Below is a small trained network, with its code and all its weights. Each question gives an input and a class and asks what happens when units are switched off, that is, made to give their printed mean instead of their output.

import numpy as np


def w(rows, s, z=0):
    codes = np.array(rows[::2]) - 128.0
    scale = np.full(codes.shape[1], s)
    scale[-1] = z or s
    return codes * scale


def f(y):
    return y / 2 * (1 + np.tanh(0.7978845608 * (y + 0.044715 * y**3)))


def log_softmax(a):
    a = a - a.max(-1, keepdims=True)
    return a - np.log(np.exp(a).sum(-1, keepdims=True))


def net(x, mask):
    res = np.array(x, float).reshape(1, 8) / 4 @ E
    y = f(res @ A[0][:, :-1].T + A[0][:, -1])
    res = res + np.where(mask, y, B[0][:, -1]) @ B[0][:, :-1]
    return log_softmax(res[-1] @ U[:, :-1].T + U[:, -1])


A, B = {}, {}
E = w([
[15,125,83,230,147,174],'x0',
[117,62,248,188,26,173],'x1',
[128,130,128,127,127,127],'x2',
[128,128,127,127,127,129],'x3',
[68,153,100,86,15,28],'x4',
[127,128,127,126,128,130],'x5',
[211,112,36,234,65,119],'x6',
[138,3,143,163,186,16],'x7',
],0.0062)
A[0] = w([
[131,164,76,121,193,97,76],'N0',
[103,126,60,81,181,98,96],'N1',
[187,134,205,106,71,110,140],'N2',
[182,131,96,173,96,135,89],'N3',
[118,207,151,103,67,195,238],'N4',
[214,138,156,83,107,121,226],'N5',
[140,127,42,106,150,97,80],'N6',
[167,158,117,101,113,157,253],'N7',
[152,35,88,149,130,106,102],'N8',
[151,87,111,99,132,97,127],'N9',
[90,137,107,106,59,76,105],'N10',
[148,134,181,161,100,138,132],'N11',
[160,93,55,136,97,142,32],'N12',
[170,113,170,160,163,187,156],'N13',
[34,156,109,187,182,143,223],'N14',
[97,28,130,120,159,68,81],'N15',
[142,89,152,152,84,147,42],'N16',
[152,122,84,172,103,114,85],'N17',
[140,70,111,149,191,77,115],'N18',
[180,137,84,160,92,110,131],'N19',
[137,93,172,154,107,154,89],'N20',
[84,98,86,93,54,78,78],'N21',
[139,128,127,122,124,128,166],'N22',
[164,204,121,133,95,182,138],'N23',
[45,136,112,210,120,124,197],'N24',
[190,145,120,75,133,106,118],'N25',
[52,151,189,65,184,120,116],'N26',
[128,33,123,108,134,60,149],'N27',
[118,174,89,123,174,95,105],'N28',
[120,103,179,144,87,138,55],'N29',
[145,2,101,121,142,116,156],'N30',
[181,123,68,167,99,130,102],'N31',
[67,170,131,139,23,49,108],'N32',
[172,143,62,148,62,171,83],'N33',
[162,97,68,144,89,138,38],'N34',
[95,84,194,142,97,116,104],'N35',
[103,73,172,149,74,124,99],'N36',
[199,98,162,57,135,95,174],'N37',
[185,121,125,172,152,171,73],'N38',
[206,97,86,139,89,128,86],'N39',
],0.0097,0.0033)
B[0] = w([
[232,190,144,169,89,200,178],'N0',
[218,192,174,158,33,221,185],'N1',
[140,123,129,209,85,131,191],'N2',
[80,89,204,34,140,142,168],'N3',
[74,145,81,114,131,101,254],'N4',
[72,90,138,237,149,42,203],'N5',
[177,175,163,137,87,186,177],'N6',
[71,120,61,186,126,72,191],'N7',
[51,163,108,71,110,117,191],'N8',
[132,177,63,173,124,132,155],'N9',
[188,51,71,105,254,155,182],'N10',
[187,205,60,133,106,136,158],'N11',
[149,119,229,60,82,154,152],'N12',
[171,119,32,111,219,152,187],'N13',
[104,79,161,220,101,67,232],'N14',
[63,194,89,72,77,147,203],'N15',
[138,188,144,120,110,212,147],'N16',
[110,97,200,62,105,133,164],'N17',
[94,183,63,102,123,144,202],'N18',
[92,129,200,124,171,143,178],'N19',
[189,146,104,139,112,168,156],'N20',
[188,59,64,108,215,181,181],'N21',
[128,104,100,169,118,132,138],'N22',
[5,163,37,97,137,139,198],'N23',
[151,116,188,218,124,63,222],'N24',
[160,101,156,227,60,104,170],'N25',
[109,37,240,41,100,167,216],'N26',
[50,142,80,110,114,149,211],'N27',
[204,173,208,172,45,168,168],'N28',
[216,194,150,102,45,177,152],'N29',
[61,180,73,97,145,94,206],'N30',
[83,51,230,73,102,135,182],'N31',
[199,76,80,128,231,153,218],'N32',
[76,142,148,74,112,108,183],'N33',
[131,101,212,53,114,194,152],'N34',
[170,202,112,102,90,198,175],'N35',
[204,225,126,135,105,141,178],'N36',
[91,91,149,186,126,106,203],'N37',
[173,84,129,63,205,150,163],'N38',
[107,98,173,122,114,132,171],'N39',
],0.0055,0.0072)
U = w([
[235,193,140,146,42,184,47],'0',
[96,43,242,38,104,146,67],'1',
[51,165,48,108,110,105,52],'2',
[211,42,71,132,234,152,108],'3',
[135,97,125,161,104,110,254],'4',
[126,77,156,252,93,56,68],'5',
[139,117,125,141,125,102,233],'6',
],0.011,0.0071)

Each question gives the input, the list of numbers given to net, and the class t.
The units are the neurons (one row each of A and B). Each row of codes is followed by its name. A weight is (code - 128) times the scale printed after its matrix; where a second scale follows, it is the last column's (A, B and U).
mask holds one flag per neuron, in row order. A switched-off neuron (its flag False) gives its mean, the last column of its row in B, instead of its output. The means were averaged over made-up inputs and are rounded, as every weight is.
A unit's drop is (log p(t) with every unit on - log p(t) with that unit switched off) / (log p(t) with every unit on - log p(t) with every unit switched off).
The circuit of an input: a set's keep is (log p(t) with only the set's units on - log p(t) with every unit switched off) / (log p(t) with every unit on - log p(t) with every unit switched off). Starting from the 12 units with the biggest drops (on a tie, the unit counted first), units are removed one at a time, each time the one whose removal leaves the highest keep (on an exact tie, the one counted first), for as long as the keep stays at least 0.8.
circuit, biggest first: the units of the circuit, biggest drop first
unit that matters most: the unit with the biggest drop
k most important neurons: the k neurons with the biggest drops, biggest first
input [5,6,8,6,-8,-5,1,3], class 3: unit that matters most	N13
input [5,-4,4,0,6,-6,2,4], class 3: circuit, biggest first	[N21; N32]
input [-7,4,2,-4,-4,-3,8,-4], class 1: circuit, biggest first	[N3; N31]
input [8,2,4,3,-2,0,-5,-7], class 5: circuit, biggest first	[N14; N24]
input [8,-1,2,3,-1,-2,1,8], class 2: circuit, biggest first	[N15; N18]
input [-1,-5,5,-3,-4,-6,3,-2], class 0: circuit, biggest first	[N0; N28]
input [-6,6,-2,-5,8,-1,7,-1], class 3: circuit, biggest first	[N32; N10]
input [1,-4,8,-8,8,7,7,-1], class 3: circuit, biggest first	[N32; N10]
input [2,2,7,-1,7,3,-6,6], class 3: circuit, biggest first	[N32; N21]
input [4,3,3,2,-6,-7,-3,-2], class 3: circuit, biggest first	[N13; N15]
input [4,-5,4,-1,-6,-5,1,6], class 2: circuit, biggest first	[N18; N30]
input [5,5,3,2,-6,-2,-4,-8], class 2: circuit, biggest first	[N23; N4]
input [0,-7,3,0,-6,1,-1,0], class 0: circuit, biggest first	[N1; N0]
input [-8,5,4,-7,1,3,-6,-7], class 5: circuit, biggest first	[N5; N2; N7]
input [-7,0,4,0,-3,-8,-6,-3], class 5: unit that matters most	N5
input [-5,-8,6,-7,8,-7,8,-1], class 0: 4 most important neurons	[N6; N1; N0; N28]
input [-8,5,-2,-5,-2,-4,-5,6], class 5: circuit, biggest first	[N5; N2]
input [6,1,1,-1,-3,-5,-5,6], class 2: 3 most important neurons	[N15; N18; N30]
input [-3,-6,-5,5,8,-6,-8,1], class 1: 2 most important neurons	[N26; N13]
input [6,-2,-4,3,-3,-8,2,-4], class 5: unit that matters most	N14
input [-7,6,-7,2,3,-1,3,-6], class 5: 2 most important neurons	[N5; N2]
input [7,-5,-5,-2,7,6,4,6], class 3: 2 most important neurons	[N21; N32]
input [8,-5,-8,-7,0,3,5,3], class 5: 2 most important neurons	[N14; N24]
input [-5,-2,1,4,2,1,-4,-4], class 5: 2 most important neurons	[N5; N25]
input [8,-4,0,3,2,-6,0,4], class 5: 2 most important neurons	[N14; N24]
input [-2,1,2,-7,0,8,7,-7], class 1: 2 most important neurons	[N31; N3]
input [6,-7,3,5,2,-4,-3,-1], class 0: unit that matters most	N1
